Here is a tiny trained network, its code and every weight. The questions are about switching its units off for an input and a target symbol, where a switched-off unit gives its printed mean instead of its output.

import numpy as np


def w(rows, s, z=0):
    codes = np.array(rows[::2]) - 128.0
    scale = np.full(codes.shape[1], s)
    scale[-1] = z or s
    return codes * scale


def softmax(a):
    e = np.exp(a - a.max(-1, keepdims=True))
    return e / e.sum(-1, keepdims=True)


def log_softmax(a):
    a = a - a.max(-1, keepdims=True)
    return a - np.log(np.exp(a).sum(-1, keepdims=True))


def net(x, mask):
    ids = ['ΛΞστφψω'.index(c) for c in x.split()]
    T = len(ids)
    res = E[ids] + P[:T]
    u = 0
    for l in range(2):
        r = res
        for j in range(3):
            rows = slice(3 * j, 3 * j + 3)
            q, k, v = (r @ M[l][rows].T for M in (Q, K, V))
            z = softmax(np.where(np.tri(T) > 0, q @ k.T / 3**0.5, -1e9)) @ v
            o = O[l][rows]
            res = res + np.where(mask[u + j], z, o[:, -1]) @ o[:, :-1]
        u += 3
    return log_softmax(res[-1] @ U[:, :-1].T + U[:, -1])


Q, K, V, O = {}, {}, {}, {}
E = w([
[170,134,5,240,99,177],'Λ',
[201,149,15,107,81,99],'Ξ',
[54,153,184,111,50,144],'σ',
[86,76,67,152,78,144],'τ',
[217,70,220,79,94,161],'φ',
[128,209,210,57,108,158],'ψ',
[64,204,174,210,63,185],'ω',
],0.016)
P = w([
[29,185,125,103,42,62],'0',
[62,164,134,126,33,55],'1',
[88,164,158,117,90,107],'2',
[110,169,164,114,106,136],'3',
[116,163,151,117,119,166],'4',
[136,156,148,134,106,169],'5',
[111,147,110,120,142,227],'6',
[110,149,120,117,156,251],'7',
[87,160,87,109,166,254],'8',
],0.0061)
Q[0] = w([
[188,59,150,138,254,22],'0.h1',
[63,27,197,164,123,127],'0.h1',
[84,154,112,78,39,213],'0.h1',
[187,226,20,240,71,181],'0.h2',
[42,162,181,101,204,91],'0.h2',
[175,107,49,62,134,170],'0.h2',
[119,24,95,132,91,176],'0.h3',
[119,97,181,51,125,238],'0.h3',
[138,42,181,126,154,163],'0.h3',
],0.0077)
K[0] = w([
[139,94,106,1,134,47],'0.h1',
[65,97,168,94,130,133],'0.h1',
[115,146,124,209,201,206],'0.h1',
[184,135,77,170,148,218],'0.h2',
[77,194,131,100,35,141],'0.h2',
[192,58,116,63,161,130],'0.h2',
[102,63,136,185,157,162],'0.h3',
[111,59,188,58,166,171],'0.h3',
[113,63,92,139,203,123],'0.h3',
],0.0098)
V[0] = w([
[74,154,173,32,67,145],'0.h1',
[75,192,158,216,117,198],'0.h1',
[172,179,157,58,135,14],'0.h1',
[96,129,162,220,122,134],'0.h2',
[46,67,125,79,246,46],'0.h2',
[87,137,9,191,197,29],'0.h2',
[144,69,186,72,99,86],'0.h3',
[81,183,146,2,135,24],'0.h3',
[66,13,176,161,169,141],'0.h3',
],0.0073)
O[0] = w([
[14,56,153,114,85,162,101],'0.h1',
[167,185,237,185,93,101,184],'0.h1',
[43,69,109,85,191,200,72],'0.h1',
[171,149,173,148,219,150,123],'0.h2',
[74,112,83,72,142,19,6],'0.h2',
[81,105,154,254,123,58,143],'0.h2',
[64,38,159,167,87,131,113],'0.h3',
[54,106,97,182,176,89,113],'0.h3',
[148,91,161,120,119,58,49],'0.h3',
],0.0076,0.012)
Q[1] = w([
[37,63,76,82,189,157],'1.h1',
[171,220,138,130,122,192],'1.h1',
[53,110,203,67,152,36],'1.h1',
[172,86,96,35,15,192],'1.h2',
[68,58,57,63,197,50],'1.h2',
[202,254,151,175,90,152],'1.h2',
[147,50,95,197,87,121],'1.h3',
[165,132,126,81,192,24],'1.h3',
[183,165,144,97,179,62],'1.h3',
],0.0084)
K[1] = w([
[155,63,85,46,123,142],'1.h1',
[90,182,193,163,80,208],'1.h1',
[162,61,172,42,64,149],'1.h1',
[193,29,122,69,134,104],'1.h2',
[96,155,77,100,86,125],'1.h2',
[163,141,195,144,84,218],'1.h2',
[107,116,61,134,171,44],'1.h3',
[2,146,64,140,160,193],'1.h3',
[101,147,108,162,84,132],'1.h3',
],0.0097)
V[1] = w([
[144,122,66,110,89,98],'1.h1',
[135,48,2,92,194,86],'1.h1',
[53,192,150,98,140,92],'1.h1',
[50,166,13,127,90,132],'1.h2',
[140,196,109,212,179,108],'1.h2',
[208,210,53,143,129,77],'1.h2',
[101,145,110,66,153,136],'1.h3',
[75,81,138,213,61,177],'1.h3',
[136,79,162,106,155,111],'1.h3',
],0.0077)
O[1] = w([
[78,114,89,210,81,95,112],'1.h1',
[109,149,93,98,54,76,4],'1.h1',
[183,3,164,60,229,119,102],'1.h1',
[173,63,81,144,248,122,94],'1.h2',
[248,146,78,150,103,111,152],'1.h2',
[194,195,125,254,187,126,148],'1.h2',
[156,209,120,89,172,148,91],'1.h3',
[33,106,137,170,129,76,155],'1.h3',
[130,199,198,131,112,175,91],'1.h3',
],0.007,0.032)
U = w([
[129,156,147,134,117,144,106],'Λ',
[115,90,76,124,140,189,157],'Ξ',
[107,74,197,158,161,134,146],'σ',
[102,96,176,149,107,82,163],'τ',
[95,166,144,104,65,194,145],'φ',
[150,142,94,63,188,254,85],'ψ',
[93,146,153,129,141,153,1],'ω',
],0.0082,0.0038)

Each question gives the input, a string of symbols that net reads in full, and the target symbol t.
The units are the heads (3 rows each of Q, K, V and O). Each row of codes is followed by its name. A weight is (code - 128) times the scale printed after its matrix; where a second scale follows, it is the last column's (O and U).
mask holds one flag per head, layer by layer. A switched-off head (its flag False) gives its mean, the last column of its rows in O, instead of its output. The means were averaged over made-up inputs and are rounded, as every weight is.
A unit's drop is (log p(t) with every unit on - log p(t) with that unit switched off) / (log p(t) with every unit on - log p(t) with every unit switched off).
The circuit of an input: a set's keep is (log p(t) with only the set's units on - log p(t) with every unit switched off) / (log p(t) with every unit on - log p(t) with every unit switched off). Starting from all 6 units, units are removed one at a time, each time the one whose removal leaves the highest keep (on an exact tie, the one counted first), for as long as the keep stays at least 0.8.
circuit, biggest first: the units of the circuit, biggest drop first
unit that matters most: the unit with the biggest drop
which heads matter: for each layer, one digit per head in row order, 1 if its drop is at least 0.15 and else 0, layers parted by /
drop when u is switched off: that unit's drop, to one decimal
input φ Ξ Λ, target Λ: circuit, biggest first => [1.h2, 0.h1, 0.h2]
input Ξ ω Λ φ Ξ, target ψ: unit that matters most => 1.h1
input Ξ Λ Ξ Ξ Ξ ω Ξ Λ, target ψ: circuit, biggest first => [1.h1, 0.h3]
input σ Ξ ψ Ξ Ξ φ φ ω, target σ: circuit, biggest first => [0.h1, 1.h1]
input Ξ Ξ φ Ξ Ξ Ξ Ξ Ξ, target φ: which heads matter => 000 / 110
input φ Ξ φ σ Λ σ, target Λ: circuit, biggest first => [0.h1, 0.h2, 1.h2]
input Ξ ψ Ξ Ξ ω Λ φ τ, target σ: circuit, biggest first => [1.h1, 0.h1]
input Ξ Ξ Ξ ω φ φ Ξ Λ, target σ: circuit, biggest first => [0.h1, 1.h1, 1.h3]
input Ξ Ξ φ Ξ φ, target φ: circuit, biggest first => [1.h1, 1.h2]
input σ σ Λ ψ, target Λ: circuit, biggest first => [0.h2, 1.h2, 0.h1, 0.h3]
input Ξ Ξ Λ Ξ Ξ σ Ξ, target Λ: circuit, biggest first => [1.h2, 0.h2, 0.h1]
input Ξ ω Ξ Ξ Ξ Ξ ψ Λ σ, target σ: which heads matter => 101 / 101
input σ Ξ Λ ψ Ξ Λ σ Ξ τ, target Λ: which heads matter => 110 / 010
input ω Ξ Ξ, target ψ: which heads matter => 100 / 100
input ψ Ξ ψ, target ψ: which heads matter => 010 / 000
input ω ψ Ξ, target σ: which heads matter => 100 / 100
input Λ ω Ξ σ Ξ τ, target σ: which heads matter => 110 / 100
input φ φ τ, target φ: unit that matters most => 0.h2
input ω Λ ω Ξ, target σ: circuit, biggest first => [1.h1, 0.h1, 1.h3]
input σ Λ Ξ Ξ Λ φ Ξ ω Λ, target ψ: unit that matters most => 1.h1
input φ σ Ξ τ, target φ: drop when 0.h1 is switched off => 0.1
input Λ Ξ ψ σ Ξ σ, target Λ: drop when 0.h2 is switched off => 0.8
input Λ ω Ξ Λ Ξ φ φ, target ψ: drop when 0.h1 is switched off => 0.4
